[ 0.91 -2.85  0.34 -3.45 -3.38 -1.80  1.18  1.93  2.00  0.19 -1.25  0.03
 -4.84 -3.44  0.37 -0.70  4.29  0.83  2.36  0.26  0.28 -1.12 -1.08 -5.39
  1.61 -0.87  0.12  1.02 -5.00  2.55 -0.47  1.10  3.38 -0.17 -1.15  4.14
  0.45 -3.65 -2.06  4.81 -3.66 -0.40 -1.89 -1.22 -0.94 -1.99  0.90  1.73
 -0.79] : serok
[-1.22 -3.45 -1.25 -1.12  0.26 -1.99  2.55  0.90 -3.65 -0.17 -0.47 -0.79
 -0.94  1.18  0.12  2.00  0.83  2.36  0.91  3.38 -1.89 -0.87 -3.38 -5.00
 -3.44 -2.85 -4.84  0.45 -5.40  0.37 -3.66 -1.80  1.10  4.81  1.93  0.34
 -2.06 -0.70  1.73  0.28  0.03  1.02 -1.15 -1.08 -0.40  1.61  4.14  0.19
  4.29] : Rituk
[ 1.11 -4.98 -0.02  3.04  2.95 -4.21  2.35  1.67 -0.70  2.20  1.91 -4.06
  0.51  6.78 -4.90 -2.11 -1.22 -0.12  6.97 -0.78 -6.43 -2.74 -1.13 -5.29
  3.99 -2.73 -4.24 -0.35 -7.19  1.16 -0.25 -0.33  0.04  3.10  6.35  1.97
 -6.16  1.99 -1.73  3.53  0.79  2.71 -3.96 -1.38  0.04  2.74  3.01 -0.63
  2.60] : koz
order: [ 4.29 -1.22 -3.45 -1.25 -1.12  0.26 -1.99  2.55  0.90 -3.65 -0.17 -0.47
 -0.79 -0.94  1.18  0.12  2.00  0.83  2.36  0.91  3.38 -1.89 -0.87 -3.38
 -5.00 -3.44 -2.85 -4.84  0.45 -5.40  0.37 -3.66 -1.80  1.10  4.81  1.93
  0.34 -2.06 -0.70  1.73  0.28  0.03  1.02 -1.15 -1.08 -0.40  1.61  4.14
  0.19] : Rituk
order: [-1.80  4.81  0.34  0.83 -0.87  1.93 -1.22  1.18 -0.94  0.37 -1.08 -1.89
 -1.15 -5.40 -3.38 -3.45  0.12  0.28  1.61 -1.12 -1.99 -4.84  0.26 -3.66
  4.14  3.38 -0.47  4.29 -3.65 -0.79  0.45  2.00 -0.70  1.73  2.36 -3.44
  0.91 -2.85  1.10  0.19 -5.00 -1.25  1.02 -2.06 -0.40  2.55 -0.17  0.03
  0.90] : Rituk

[-1.15  0.23  0.39  1.23  4.09 -1.06 -4.53  2.32 -2.07  0.18 -2.06  0.57
  0.00  0.36  1.34  0.96  0.17 -4.30  0.18  2.28 -0.17 -1.69] = Runor
[-0.85 -0.81 -0.07 -1.06  0.31 -0.89  2.05  2.86  1.00  5.59 -1.15  0.23
  0.39  1.23  4.09 -1.06 -4.54  2.32 -2.36 -3.10  0.31 -1.82] = bivu
[-1.76  1.25 -2.95  2.38 -0.01  0.45 -0.81  0.12 -3.20  3.25 -1.69  0.80
  0.71  0.19 -0.90  2.84  1.24  0.41 -1.80  3.28  0.69 -2.95] = ren
[-0.59  0.22  0.53 -0.57  1.59  1.17  0.60  0.29  2.42 -0.60 -1.44 -0.42
 -1.38 -0.64 -2.19 -0.21  0.44  0.05  1.08 -5.54  1.08 -0.51] = Nonu
[-0.07 -1.08 -0.70  0.93  0.46 -0.67 -2.64 -1.45 -0.03  1.21  1.10  0.65
 -1.57 -0.68 -0.83 -2.76  0.17 -0.08 -4.77 -2.13  0.58  3.10] = Sorit
[ 1.74 -0.89 -1.42  2.84  0.20  2.30 -1.83 -0.09  2.56  3.83  1.40 -0.45
 -0.02 -2.51  4.86 -3.05  0.90  3.03 -4.68  2.12 -0.36  1.86] = ker
[ 1.38 -0.71 -1.03 -0.61 -0.52  0.60 -1.51  1.27 -2.41  1.12 -0.42 -0.47
 -0.12 -0.66 -0.58 -3.93 -0.66 -3.64 -0.30 -0.78  0.00  0.90] = Ditu
[-1.88 -0.17  0.19  0.84  0.72 -0.30  1.94  0.83  1.05  3.01  0.97 -0.75
 -1.82  0.80 -0.14 -0.52 -1.34  2.51 -1.07  0.66  1.38 -0.08] = Tet
[-1.85 -0.03  1.00  0.88 -0.29  0.42 -1.24 -1.34  1.55  1.63  0.25  0.14
 -0.41  2.65  1.19  1.50  0.02 -2.79  9.00 -2.73  0.11  2.65] = rofi
[ 0.12  1.36 -0.40  2.51  0.28  0.47  0.98 -1.26 -0.46  2.27 -1.17 -0.23
 -1.85  2.18 -0.93  2.95 -1.94  2.21  2.69  2.39 -0.25  0.46] = rosik
[-0.12 -0.37 -1.66 -1.03  1.09  0.21  0.74 -0.66  3.09 -1.97  0.64 -0.30
 -2.01  2.74 -1.54 -7.17  0.07  0.50  1.86 -1.37  0.69 -1.35] = radok
[-0.03  0.13  0.02  1.63  0.42  0.25  1.55 -2.79 -1.85 -0.29  1.50  0.88
  2.65 -1.24  1.00 -2.73  0.11 -0.41  1.19 -1.34  2.65  9.00] = Rilo
next: [-1.15  0.23  0.39  1.23  4.09 -1.06 -4.54  2.32] : [-2.36 -3.10  0.31]
next: [-0.07 -1.06] : [ 0.31 -0.89  2.05]
size: [-1.15  0.23  0.39  1.23  4.09 -1.06 -4.53  2.32 -2.07  0.18 -2.06  0.57
  0.00  0.36  1.34  0.96  0.17 -4.30  0.18  2.28 -0.17 -1.69] : 22
size: [ 1.38 -0.71 -1.03 -0.61 -0.52  0.60 -1.51  1.27 -2.41  1.12 -0.42] : 11
order: [-3.93 -3.64 -2.41 -1.51 -1.03 -0.78 -0.71 -0.66 -0.66 -0.61 -0.58 -0.52
 -0.47 -0.42 -0.30 -0.12  0.00  0.60  0.90  1.12  1.27  1.38] : Ditu
size: [-1.15  0.23  0.39  1.23  4.09 -1.06 -4.53  2.32 -2.07  0.18 -2.06  0.57
  0.00  0.36  1.34  0.96  0.17] : 17
order: [ 2.65  0.11 -2.73  9.00 -2.79  0.02  1.50  1.19  2.65 -0.41  0.14  0.25
  1.63  1.55 -1.34 -1.24  0.42 -0.29  0.88  1.00 -0.03 -1.85] : rofi

[ 5.28 -2.95  4.15  3.12 -0.12  4.32  6.71  2.76  2.65  3.25 -5.42 -0.35
  0.60  1.16  2.48 -0.73  0.92  3.09 -1.51 -0.81  0.60 -2.09  1.06  2.74
 -0.96  1.16 -1.75  1.01 -0.82] : Rar
[ 1.39  1.05 -0.13  2.92  1.73 -0.89  2.94  0.67  4.51  4.25  1.68 -4.65
  0.69  1.06 -0.54 -0.21  1.87 -1.61  1.81 -4.05  1.11 -0.82 -1.02  0.49
 -2.23 -1.34 -3.16 -3.34  3.25] : kul
[-5.19  3.57 -3.60 -2.92  0.15 -3.61 -6.44 -2.58 -2.75 -3.07  4.55 -0.55
 -0.75 -0.48 -2.32  0.56 -2.14 -3.95  0.88  0.31 -0.47  3.40 -0.86 -2.56
  1.57 -1.17  1.46 -1.33 -0.21] : Matef
[-3.77  2.26  3.17  1.73  1.05 -0.17 -1.60 -1.23 -3.25  1.67  1.23 -1.35
 -0.20  3.30  1.66 -1.21 -4.37 -5.01 -1.57 -2.85  1.94  7.84 -1.81 -1.73
  3.43 -0.98  1.12 -0.45 -0.10] : bulo
[ 0.34 -0.42 -5.83 -3.53 -1.01 -2.76 -2.45  0.05  2.69 -3.78  1.67  1.63
 -0.46 -4.13 -3.52  1.97  2.94  3.06  2.89  3.78 -2.07 -6.09  1.71  0.64
 -2.89  0.32 -0.19 -0.60  1.01] : pone
[ 1.87 -1.61 -4.65 -3.16 -1.02 -1.34 -0.82  0.67  2.92 -3.34  0.49  1.39
 -0.13 -4.05 -2.23  1.68  4.51  4.25  1.81  3.25 -1.95 -7.13  1.92  1.49
 -3.65  1.09 -0.37  0.13 -0.03] : nida
[ 4.38 -2.96 -1.87 -0.75  1.05 -3.25 -1.35 -1.60 -0.17  1.23  1.67 -0.20
 -1.23 -2.94 -1.12  0.76  4.43  5.01  1.49  2.68 -1.19 -7.76  2.21  2.75
 -3.79  1.11 -1.28  0.10  0.30] : ligi
[ 0.68 -1.97 -0.04  3.54  2.58 -1.59 -0.32  0.84  3.18 -2.42 -0.37  1.74
 -0.02 -3.62 -2.01  2.18  4.47  4.00  1.65  2.87 -2.56 -7.85  1.52  1.32
 -3.45  0.90 -0.70  0.29 -0.14] : Fugad
[-2.45 -0.46  3.06  1.71  2.93 -5.83 -0.19  1.97  1.67 -4.13 -0.60 -6.09
  1.63  0.64  0.34 -2.76  0.05 -3.53 -3.78  2.89  0.32 -2.07  2.69 -3.52
 -1.01 -0.42  3.78  1.01 -2.89] : Baver
[ 0.34 -0.42 -5.83 -3.53 -1.01 -2.76 -2.45  0.05  2.69 -3.78  1.67  1.63
 -0.46 -4.13 -3.52 -1.13 -0.15  1.74 -1.99 -1.62  1.10 -0.13  0.50  2.05
 -0.40  1.04 -1.56  1.35 -0.49] : fedit
[ 1.87 -1.61 -4.65 -3.16 -1.02 -1.34 -0.82  0.67  2.92 -3.34  0.49  1.39
 -0.13 -4.05 -2.23  1.68  4.51  4.25  1.81  3.25  1.73  2.94 -0.21  1.05
  1.11  0.69 -0.89  1.07 -0.54] : Keda
next: [ 2.48 -0.73  0.92  3.09 -1.51 -0.81  0.60 -2.09  1.06] : [ 2.74 -0.96  1.16]
order: [-6.09 -5.83 -4.13 -3.78 -3.53 -3.52 -2.89 -2.76 -2.45 -2.07 -1.01 -0.60
 -0.46 -0.42 -0.19  0.05  0.32  0.34  0.64  1.01  1.63  1.67  1.71  1.97
  2.69  2.89  2.94  3.06  3.78] : pone
order: [-4.65 -4.05 -3.34 -3.16 -2.23 -1.61 -1.34 -1.02 -0.89 -0.82 -0.54 -0.21
 -0.13  0.49  0.67  0.69  1.05  1.07  1.11  1.39  1.68  1.73  1.81  1.87
  2.92  2.94  3.25  4.25  4.51] : Keda
next: [ 1.68 -4.65  0.69  1.06 -0.54 -0.21] : [ 1.87 -1.61  1.81]
next: [ 1.05 -0.17 -1.60 -1.23 -3.25  1.67  1.23 -1.35 -0.20] : [ 3.30  1.66 -1.21]
size: [ 4.38 -2.96 -1.87 -0.75  1.05 -3.25 -1.35 -1.60 -0.17  1.23  1.67 -0.20
 -1.23 -2.94 -1.12  0.76  4.43  5.01  1.49  2.68 -1.19 -7.76  2.21  2.75
 -3.79  1.11 -1.28  0.10  0.30] : 29

[ 1.81 -0.96  2.92  4.56  1.82  0.90 -3.32  0.11  2.02  2.10  3.75  2.45
 -2.02 -4.72 -1.20 -0.06  3.16  1.03 -0.28  4.15  1.61  0.48 -2.02  2.32
  0.56  0.21  3.28  0.64  2.93  0.26  3.16  3.14  2.04  0.61  1.31 -2.32
  1.16 -0.58 -1.02 -0.46  4.07  1.01  2.13  0.64 -1.35  1.23  2.47  1.69
  0.00  0.87 -0.76  1.59  0.42 -2.51 -0.15 -2.23  0.39 -2.70 -5.81 -0.08]  bezip
[-1.98  1.49 -2.03 -2.68 -3.06  1.79 -2.22 -0.95  2.01  2.06  1.13  0.90
 -0.05 -0.61 -1.21 -0.53 -0.11 -2.15  0.91  0.84  0.19 -1.83 -0.27  2.19
  0.14 -0.86  1.34 -0.33  1.39  1.45 -0.11 -2.25 -2.17 -2.98 -1.96  3.22
  1.16  2.09 -4.23 -0.44  1.43  7.60  2.12  1.14  1.30 -3.32  0.16 -1.52
  3.19  0.80  1.72  2.86 -0.67  2.33 -0.16 -1.53  1.94  2.46  1.47 -1.41]  viziv
[ 2.86 -3.41  2.15  0.82 -3.63  1.86  1.25 -0.24 -1.00 -1.77  3.39 -4.09
 -6.46  2.28 -2.46  0.50  3.29  2.93 -1.92 -2.31  0.31  1.97  1.42  0.63
  0.05 -3.49  0.60 -2.47  0.00  1.36  3.29  4.78 -2.75 -1.24  1.03 -3.14
  1.16  1.56 -0.06 -0.06  0.83  2.22 -4.42 -0.77 -1.99 -0.49 -1.34 -2.57
  0.48  0.89  4.33  2.89  2.15  2.38  5.37 -0.16 -3.46  2.45 -0.05  0.17]  tamo
size: [ 1.81 -0.96  2.92  4.56  1.82  0.90 -3.32  0.11  2.02  2.10  3.75  2.45
 -2.02 -4.72 -1.20 -0.06  3.16  1.03 -0.28  4.15  1.61  0.48 -2.02  2.32
  0.56  0.21  3.28  0.64  2.93] : 29
succ: [3.19] : [0.80]

